[127 139 121 125 131 153 126 127 124 128 101 124 116 125 124]
What is the last entry?
A: 124
The 3rd entry from the left: 121
What is the entry just left of the centre entry?
A: 126
The third largest entry is 131
The 5th-last entry is 101

Read these off the matrix that follows.
1) The last entry, reading row by row?
2) The smallest entry in the first column?
3) The top entry of the column that holds the largest entry?
4) The entry in the top-right corner?
5) The entry just right of the smallest entry?
6) The 5th-last entry, reading row by row?
[[127 155 127 126 131 131 153 125 123]
 [136 128 129 127 125 118 147 153 131]]
1) 131
2) 127
3) 155
4) 123
5) 147
6) 125

a = array([107, 144, 129, 134, 137, 136, 108])
What is the entry just left of 136? 137
What is the entry just left of the largest entry? 107
The entry just right of 129 is 134

Read these off the row that follows.
1) What is the 1st entry from the left?
2) What is the last entry?
[124 143 106 121 116 149 155 125 143 106]
1) 124
2) 106

[[133 134 132 132 131 132 133 131 131 132 133 131 132 131 131]
 [129 129 131 131 132 131 130 132 134 132 132 132 133 134 132]
 [147 153 133 138 130 134 136 132 129 130 132 131 130 130 131]
 [130 133 132 135 130 131 132 131 131 130 134 133 134 133 131]
 [134 136 131 133 131 132 132 131 130 131 130 131 131 130 132]
 [135 129 131 129 138 132 130 132 144 138 134 131 130 134 132]
 [130 133 131 135 130 131 132 131 131 131 130 132 133 132 132]
 [129 131 132 134 131 131 131 131 129 130 132 133 137 132 131]
 [130 130 131 130 134 131 131 132 132 132 133 132 132 133 131]
 [139 130 130 129 137 132 131 132 138 137 131 130 129 133 132]
 [130 132 131 133 131 131 131 132 132 131 133 132 133 132 132]
 [144 131 131 130 135 133 131 132 135 135 130 131 130 131 132]
 [131 130 131 131 132 131 130 132 131 131 132 132 133 132 131]]
Indices start at 0.
The entry in the top-right corner: 131
Find the entry directly above the centre entry.
Answer: 132
Find the entry at row 1, column 0.
Answer: 129
Find the entry at row 0, column 0.
Answer: 133
The entry in the bottom-right corner: 131
The entry in the bottom-left corner -> 131
The entry in row 2 and column 0: 147
Find the entry directly below the largest entry.
Answer: 133
Find the entry directly below the centre entry.
Answer: 131
The entry just right of the centre entry is 131
Find the entry at row 0, column 1.
Answer: 134
The bottom entry of the column that holds the largest entry is 130
Find the entry in row 1 and column 2.
Answer: 131
Find the largest entry.
Answer: 153
The entry just right of the largest entry -> 133
Find the entry at row 1, column 1.
Answer: 129
The centre entry is 131

Questions about the row below.
1) Report the entry just left of the smallest entry.
2) Report the entry at the centre.
3) Report the second largest entry.
124,118,127,109,123,126,118,118,105,142,130
1) 118
2) 126
3) 130

[[128 127 127 128 127 129 127 126 124 126 126 125 127 127 130 127]
 [129 126 132 108 127 127 129 128 127 128 131 126 129 129 129 128]
 [129 129 125 137 131 127 128 128 127 127 136 158 127 128 131 124]
 [134 128 130 131 128 125 127 124 129 129 138 118 127 127 130 122]
 [131 128 127 130 127 125 127 144 123 128 139 151 129 123 129 127]
 [127 129 126 127 127 128 127 135 127 128 127 126 129 127 132 129]
 [129 128 129 127 130 128 131 127 127 129 126 125 129 145 128 128]
 [129 128 126 128 127 129 129 130 122 129 127 127 126 129 127 128]
 [128 130 129 125 129 130 129 128 129 128 121 138 128 116 129 128]
 [127 127 133 130 129 129 128 128 127 129 126 125 128 149 129 130]
 [130 128 118 123 129 125 129 127 128 129 126 155 128 129 132 120]
 [128 128 128 128 129 127 127 128 129 128 133 158 126 129 127 122]]
Rows and columns are numbered from 0.
Find the entry in row 2 and column 1.
A: 129
The bottom-left entry: 128
The entry at row 2, column 0 is 129
The entry in row 1 and column 0: 129
The entry at row 0, column 1: 127
The entry at row 1, column 1: 126
Find the entry in the bottom-right corner.
A: 122
Find the top-right entry.
A: 127
Find the top-left entry.
A: 128
Find the entry directly above 121.
A: 127
The entry at row 0, column 2 is 127
The bottom entry of the column that holds the smallest entry: 128
The smallest entry is 108
The entry in row 2 and column 2 is 125
